Below are the code and all the weights of a small trained network. Each question names an input and a class and asks about switching units off, where a switched-off unit gives its printed mean instead of its output.

import numpy as np


def w(rows, s, z=0):
    codes = np.array(rows[::2]) - 128.0
    scale = np.full(codes.shape[1], s)
    scale[-1] = z or s
    return codes * scale


def f(y):
    return y / 2 * (1 + np.tanh(0.7978845608 * (y + 0.044715 * y**3)))


def log_softmax(a):
    a = a - a.max(-1, keepdims=True)
    return a - np.log(np.exp(a).sum(-1, keepdims=True))


def net(x, mask):
    res = np.array(x, float).reshape(1, 7) / 4 @ E
    y = f(res @ A[0][:, :-1].T + A[0][:, -1])
    res = res + np.where(mask, y, B[0][:, -1]) @ B[0][:, :-1]
    return log_softmax(res[-1] @ U[:, :-1].T + U[:, -1])


A, B = {}, {}
E = w([
[37,101,100,75,3,108,121,129,123,133,67],'x0',
[59,136,93,133,178,112,93,255,184,222,133],'x1',
[215,125,132,89,140,52,34,181,57,114,77],'x2',
[140,215,73,118,98,94,84,49,126,190,182],'x3',
[128,129,128,130,128,128,129,128,128,127,128],'x4',
[123,103,206,186,114,111,118,77,126,221,83],'x5',
[86,52,106,190,113,129,66,139,46,113,217],'x6',
],0.01)
A[0] = w([
[103,151,30,50,152,157,164,172,139,11,150,190],'n0',
[138,131,197,80,152,137,179,155,175,106,54,144],'n1',
[62,108,130,178,114,220,211,108,188,117,154,53],'n2',
[181,168,144,157,201,162,123,133,126,119,176,74],'n3',
[54,115,79,57,42,94,123,127,116,144,84,25],'n4',
[83,130,126,119,181,117,112,228,162,186,107,77],'n5',
[159,131,187,106,121,136,132,68,86,62,75,126],'n6',
[117,132,199,138,139,126,108,75,121,206,77,155],'n7',
[119,236,93,125,110,103,91,63,130,165,175,49],'n8',
[106,51,152,204,112,168,98,161,73,84,202,64],'n9',
[156,206,146,92,115,132,172,123,205,121,60,23],'n10',
[162,137,157,135,80,153,174,80,90,77,149,75],'n11',
[130,140,153,148,109,130,117,109,102,92,129,2],'n12',
[167,156,129,175,227,122,139,132,122,146,151,83],'n13',
[144,50,197,153,226,161,170,171,132,82,126,131],'n14',
[70,57,114,162,98,107,91,120,70,123,175,164],'n15',
[155,122,135,88,145,67,109,143,101,122,95,77],'n16',
[117,57,224,198,117,91,152,110,141,184,90,98],'n17',
[166,98,148,125,120,116,158,91,117,62,116,116],'n18',
[82,71,163,119,79,157,134,176,128,76,61,102],'n19',
[174,99,144,110,149,90,74,181,51,109,48,75],'n20',
],0.012,0.0043)
B[0] = w([
[144,38,80,83,170,169,135,126,70,173,96,249],'n0',
[134,162,167,91,176,81,52,149,153,121,115,236],'n1',
[218,155,82,250,150,47,176,188,108,124,111,243],'n2',
[97,84,197,122,84,112,193,54,114,86,128,196],'n3',
[118,93,231,153,56,132,189,43,132,50,132,231],'n4',
[49,119,104,170,72,174,104,180,176,212,238,226],'n5',
[75,141,111,156,112,171,108,187,160,135,201,231],'n6',
[111,59,74,91,165,155,120,123,88,102,103,223],'n7',
[160,243,116,102,95,156,78,125,86,169,79,222],'n8',
[149,150,145,70,180,86,72,127,213,111,96,214],'n9',
[133,115,145,75,202,74,98,115,196,79,141,222],'n10',
[93,117,99,133,80,138,111,189,164,146,229,211],'n11',
[93,109,125,143,121,136,153,136,155,157,120,144],'n12',
[107,96,182,145,90,138,163,71,122,57,147,196],'n13',
[137,196,166,95,74,156,103,97,67,153,114,230],'n14',
[132,140,150,78,194,100,106,134,182,98,120,224],'n15',
[143,121,83,173,126,101,190,145,151,83,79,185],'n16',
[128,66,52,89,148,156,131,83,81,150,115,234],'n17',
[88,118,112,155,113,163,116,149,140,183,173,201],'n18',
[144,199,186,119,86,155,121,49,71,183,133,221],'n19',
[168,174,68,192,127,103,188,165,133,85,82,233],'n20',
],0.011,0.015)
U = w([
[35,116,100,173,65,153,105,177,203,148,203,105],'0',
[129,137,162,73,179,55,73,122,235,91,117,108],'1',
[99,91,228,154,56,115,190,61,112,78,135,112],'2',
[175,148,63,244,115,56,188,170,129,100,91,91],'3',
[132,228,155,109,74,142,75,104,61,147,109,254],'4',
[115,7,46,86,153,162,125,112,67,129,105,107],'5',
],0.013,0.0078)

Each question gives the input, the list of numbers given to net, and the class t.
The units are the neurons (one row each of A and B). Each row of codes is followed by its name. A weight is (code - 128) times the scale printed after its matrix; where a second scale follows, it is the last column's (A, B and U).
mask holds one flag per neuron, in row order. A switched-off neuron (its flag False) gives its mean, the last column of its row in B, instead of its output. The means were averaged over made-up inputs and are rounded, as every weight is.
A unit's drop is (log p(t) with every unit on - log p(t) with that unit switched off) / (log p(t) with every unit on - log p(t) with every unit switched off).
The circuit of an input: a set's keep is (log p(t) with only the set's units on - log p(t) with every unit switched off) / (log p(t) with every unit on - log p(t) with every unit switched off). Starting from the 12 units with the biggest drops (on a tie, the unit counted first), units are removed one at a time, each time the one whose removal leaves the highest keep (on an exact tie, the one counted first), for as long as the keep stays at least 0.8.
circuit, biggest first: the units of the circuit, biggest drop first
most important unit: the unit with the biggest drop
k most important neurons: the k neurons with the biggest drops, biggest first
drop when u is switched off: that unit's drop, to one decimal
input [-6,-3,-8,-7,-5,7,6], class 3: 2 most important neurons	(n2; n0)
input [5,4,3,1,6,6,8], class 1: most important unit	n15
input [-6,4,-7,-4,1,2,4], class 3: 3 most important neurons	(n2; n4; n19)
input [0,0,-6,5,7,-6,8], class 1: 2 most important neurons	(n9; n15)
input [2,2,-3,-7,8,-3,5], class 4: 2 most important neurons	(n19; n14)
input [-6,6,5,-8,7,2,5], class 4: 2 most important neurons	(n14; n4)
input [5,-8,-8,4,2,5,2], class 0: 3 most important neurons	(n11; n20; n6)
input [-5,8,3,7,-4,7,-1], class 0: 2 most important neurons	(n5; n0)
input [-1,-6,-7,-7,4,6,-1], class 3: 2 most important neurons	(n2; n5)
input [-1,-5,5,0,-1,3,-1], class 0: 4 most important neurons	(n2; n6; n18; n11)
input [2,-8,8,3,7,1,-2], class 0: 3 most important neurons	(n6; n2; n11)
input [5,-8,3,-8,5,-8,5], class 0: 4 most important neurons	(n6; n11; n18; n17)
input [-7,3,7,-6,-7,5,5], class 2: 2 most important neurons	(n13; n14)
input [-8,5,-6,6,-8,-5,-1], class 2: most important unit	n3
input [-7,1,7,-8,-6,-1,0], class 4: 3 most important neurons	(n14; n4; n2)
input [3,3,8,-7,8,-4,8], class 1: 3 most important neurons	(n9; n15; n2)
input [-5,-6,1,-7,2,1,8], class 1: 4 most important neurons	(n9; n15; n5; n8)
input [1,8,8,-5,6,-1,-8], class 0: drop when n2 is switched off	0.7
input [7,-1,-8,-3,-2,-4,-1], class 3: drop when n3 is switched off	0.1
input [-5,4,-2,-3,8,7,6], class 5: circuit, biggest first	(n17)
input [5,-6,2,3,8,6,-1], class 0: drop when n11 is switched off	0.3
input [-1,-1,7,1,0,-5,1], class 3: drop when n20 is switched off	0.7
